Below is a small trained network, with its code and all its weights. Each question gives an input and a target symbol and asks what happens when units are switched off, that is, made to give their printed mean instead of their output.

import numpy as np


def w(rows, s, z=0):
    codes = np.array(rows[::2]) - 128.0
    scale = np.full(codes.shape[1], s)
    scale[-1] = z or s
    return codes * scale


def f(y):
    return np.maximum(y, 0)


def softmax(a):
    e = np.exp(a - a.max(-1, keepdims=True))
    return e / e.sum(-1, keepdims=True)


def log_softmax(a):
    a = a - a.max(-1, keepdims=True)
    return a - np.log(np.exp(a).sum(-1, keepdims=True))


def net(x, mask):
    ids = ['ΓΠΦΨαβ'.index(c) for c in x.split()]
    T = len(ids)
    res = E[ids] + P[:T]
    u = 0
    for l in range(3):
        q, k, v = (res @ M[l].T for M in (Q, K, V))
        z = softmax(np.where(np.tri(T) > 0, q @ k.T / 3**0.5, -1e9)) @ v
        res = res + np.where(mask[u], z, O[l][:, -1]) @ O[l][:, :-1]
        u += 1
        y = f(res @ A[l][:, :-1].T + A[l][:, -1])
        res = res + np.where(mask[u : u + 8], y, B[l][:, -1]) @ B[l][:, :-1]
        u += 8
    return log_softmax(res[-1] @ U[:, :-1].T + U[:, -1])


Q, K, V, O, A, B = {}, {}, {}, {}, {}, {}
E = w([
[140,157,165,118,166,131],'Γ',
[139,167,173,126,194,133],'Π',
[100,106,69,120,197,119],'Φ',
[142,199,170,91,82,140],'Ψ',
[193,139,101,202,116,237],'α',
[119,159,109,153,132,248],'β',
],0.017)
P = w([
[92,108,2,209,83,16],'0',
[108,140,18,190,79,87],'1',
[121,176,40,151,84,149],'2',
[153,176,119,110,89,184],'3',
[189,156,173,56,108,201],'4',
[220,140,242,39,124,227],'5',
],0.0077)
Q[0] = w([
[141,225,248,92,100,143],'L0H1',
[142,44,213,123,136,23],'L0H1',
[62,132,112,1,187,115],'L0H1',
],0.043)
K[0] = w([
[145,184,172,107,86,253],'L0H1',
[186,112,234,90,196,73],'L0H1',
[79,109,126,21,158,116],'L0H1',
],0.045)
V[0] = w([
[150,156,88,78,27,127],'L0H1',
[122,191,93,127,65,3],'L0H1',
[223,94,112,123,52,111],'L0H1',
],0.013)
O[0] = w([
[71,15,133,35,87,72,196],'L0H1',
[176,92,242,32,127,220,2],'L0H1',
[42,73,206,2,249,37,156],'L0H1',
],0.0046,0.0041)
A[0] = w([
[44,146,124,100,143,42,70],'L0N1',
[68,165,76,161,120,4,116],'L0N2',
[111,142,173,84,127,113,73],'L0N3',
[101,75,116,154,97,82,64],'L0N4',
[56,116,108,67,128,163,28],'L0N5',
[91,146,93,169,121,30,2],'L0N6',
[115,83,142,150,89,136,36],'L0N7',
[171,126,120,134,69,136,11],'L0N8',
],0.023,0.0078)
B[0] = w([
[114,166,163,97,197,130,191],'L0N1',
[195,65,125,123,156,39,254],'L0N2',
[118,115,74,49,116,124,194],'L0N3',
[145,128,102,118,153,120,134],'L0N4',
[210,69,170,143,114,118,175],'L0N5',
[105,120,116,120,64,250,168],'L0N6',
[170,100,126,110,176,97,128],'L0N7',
[176,80,129,104,124,100,139],'L0N8',
],0.025,0.0076)
Q[1] = w([
[56,68,155,44,205,111],'L1H1',
[25,127,151,3,78,104],'L1H1',
[89,132,34,94,72,138],'L1H1',
],0.046)
K[1] = w([
[80,133,159,72,174,208],'L1H1',
[137,174,167,34,88,143],'L1H1',
[103,150,78,110,3,98],'L1H1',
],0.053)
V[1] = w([
[145,223,141,136,142,156],'L1H1',
[141,180,99,225,254,199],'L1H1',
[126,81,123,162,177,161],'L1H1',
],0.0053)
O[1] = w([
[78,2,143,118,164,135,5],'L1H1',
[64,56,101,162,198,193,48],'L1H1',
[134,163,103,144,136,152,162],'L1H1',
],0.0048,0.011)
A[1] = w([
[32,117,183,146,90,107,5],'L1N1',
[37,89,195,155,88,133,2],'L1N2',
[48,105,156,103,104,151,46],'L1N3',
[43,137,146,128,95,151,215],'L1N4',
[3,69,173,162,82,116,70],'L1N5',
[47,116,162,166,75,122,5],'L1N6',
[42,114,172,145,82,98,41],'L1N7',
[47,133,164,106,129,155,62],'L1N8',
],0.023,0.0063)
B[1] = w([
[156,163,127,143,89,54,128],'L1N1',
[186,247,97,67,129,140,128],'L1N2',
[140,146,99,133,140,85,157],'L1N3',
[118,66,141,68,147,111,221],'L1N4',
[58,208,122,204,137,145,128],'L1N5',
[164,129,140,25,169,133,128],'L1N6',
[109,156,63,151,81,133,128],'L1N7',
[168,79,120,128,112,222,251],'L1N8',
],0.016,0.0002)
Q[2] = w([
[24,79,239,118,76,109],'L2H1',
[113,147,156,95,185,110],'L2H1',
[250,103,73,18,255,211],'L2H1',
],0.047)
K[2] = w([
[120,194,214,51,125,154],'L2H1',
[118,143,143,129,175,154],'L2H1',
[153,115,75,253,151,139],'L2H1',
],0.057)
V[2] = w([
[129,110,130,69,200,62],'L2H1',
[166,53,192,99,152,215],'L2H1',
[242,251,255,144,96,153],'L2H1',
],0.0057)
O[2] = w([
[138,166,69,167,54,117,231],'L2H1',
[56,105,99,80,129,68,73],'L2H1',
[37,2,166,136,116,154,1],'L2H1',
],0.0041,0.0062)
A[2] = w([
[81,202,139,155,117,154,251],'L2N1',
[60,96,136,184,185,161,87],'L2N2',
[25,88,177,196,157,158,246],'L2N3',
[18,51,110,212,229,193,63],'L2N4',
[96,103,106,159,156,132,56],'L2N5',
[60,125,165,174,144,157,77],'L2N6',
[59,243,188,160,147,140,63],'L2N7',
[3,88,240,237,72,180,160],'L2N8',
],0.017,0.013)
B[2] = w([
[95,115,168,126,140,154,254],'L2N1',
[188,143,106,91,149,156,140],'L2N2',
[3,62,49,149,118,91,156],'L2N3',
[218,163,88,63,168,181,149],'L2N4',
[121,151,172,148,114,106,129],'L2N5',
[181,144,151,126,139,145,132],'L2N6',
[140,116,74,113,131,132,160],'L2N7',
[133,161,161,148,113,113,142],'L2N8',
],0.04,0.0095)
U = w([
[24,59,119,128,89,85,71],'Γ',
[174,100,76,252,86,92,255],'Π',
[68,145,158,93,181,59,25],'Φ',
[87,112,204,153,98,237,203],'Ψ',
[85,118,118,69,2,129,69],'α',
[86,96,75,123,117,169,28],'β',
],0.003,0.0078)

Each question gives the input, a string of symbols that net reads in full, and the target symbol t.
The units are the heads (3 rows each of Q, K, V and O) and the neurons (one row each of A and B). Each row of codes is followed by its name. A weight is (code - 128) times the scale printed after its matrix; where a second scale follows, it is the last column's (O, A, B and U).
mask holds one flag per unit, layer by layer, with each layer's heads first. A switched-off unit (its flag False) gives its mean, the last column of its rows in O or B, instead of its output. The means were averaged over made-up inputs and are rounded, as every weight is.
A unit's drop is (log p(t) with every unit on - log p(t) with that unit switched off) / (log p(t) with every unit on - log p(t) with every unit switched off).
The circuit of an input: a set's keep is (log p(t) with only the set's units on - log p(t) with every unit switched off) / (log p(t) with every unit on - log p(t) with every unit switched off). Starting from the 12 units with the biggest drops (on a tie, the unit counted first), units are removed one at a time, each time the one whose removal leaves the highest keep (on an exact tie, the one counted first), for as long as the keep stays at least 0.8.
circuit, biggest first: the units of the circuit, biggest drop first
most important unit: the unit with the biggest drop
k most important neurons: the k neurons with the biggest drops, biggest first
top k neurons in layer l: the k neurons of layer l with the biggest drops, biggest first
input Φ Φ Φ Ψ Φ Γ, target α: most important unit	L0N3
input β β α α β Γ, target Π: circuit, biggest first	(L0N2; L0H1)
input Φ Φ Ψ Π, target α: circuit, biggest first	(L0H1; L0N3; L1H1)
input Φ Γ Γ, target Ψ: circuit, biggest first	(L0N2; L0H1; L2N1)
input Φ Γ Φ Γ, target Ψ: circuit, biggest first	(L0N2; L2N1)
input Ψ α Π, target Φ: circuit, biggest first	(L0N1; L0H1)
input Φ Φ Π Π, target Ψ: 2 most important neurons	(L2N1; L0N2)
input Ψ Γ Π Π Π Γ, target β: 2 most important neurons	(L0N2; L2N4)
input Φ Ψ Π Φ, target Ψ: circuit, biggest first	(L0H1; L0N2; L2N1)
input Γ Γ Π, target β: 4 most important neurons	(L0N2; L2N4; L2N3; L0N3)
input Γ β Ψ Ψ, target Π: 2 most important neurons	(L2N1; L0N2)
input Φ β Ψ, target Π: circuit, biggest first	(L0N2; L0H1)
input β Γ Γ α Ψ, target Φ: 2 most important neurons	(L0N2; L0N1)
input Π α Γ, target Φ: most important unit	L0N2
input α β α α, target Ψ: 2 most important neurons	(L0N2; L2N1)
input Φ α Φ Π, target Φ: circuit, biggest first	(L0H1; L0N1)
input Φ Φ Ψ Φ Φ Φ, target Ψ: 2 most important neurons	(L0N2; L0N1)
input Π β Γ β Γ Φ, target Π: 2 most important neurons	(L2N1; L0N2)
input Π Φ β Γ, target Π: circuit, biggest first	(L0H1; L0N2)
input α Γ α Π Ψ Γ, target α: top 2 neurons in layer 0	(L0N3; L0N2)
input Π α α Φ Ψ, target Φ: most important unit	L0H1
input α Ψ Φ Π, target α: 2 most important neurons	(L0N3; L0N2)
input Γ β β, target Ψ: top 3 neurons in layer 0	(L0N2; L0N5; L0N3)
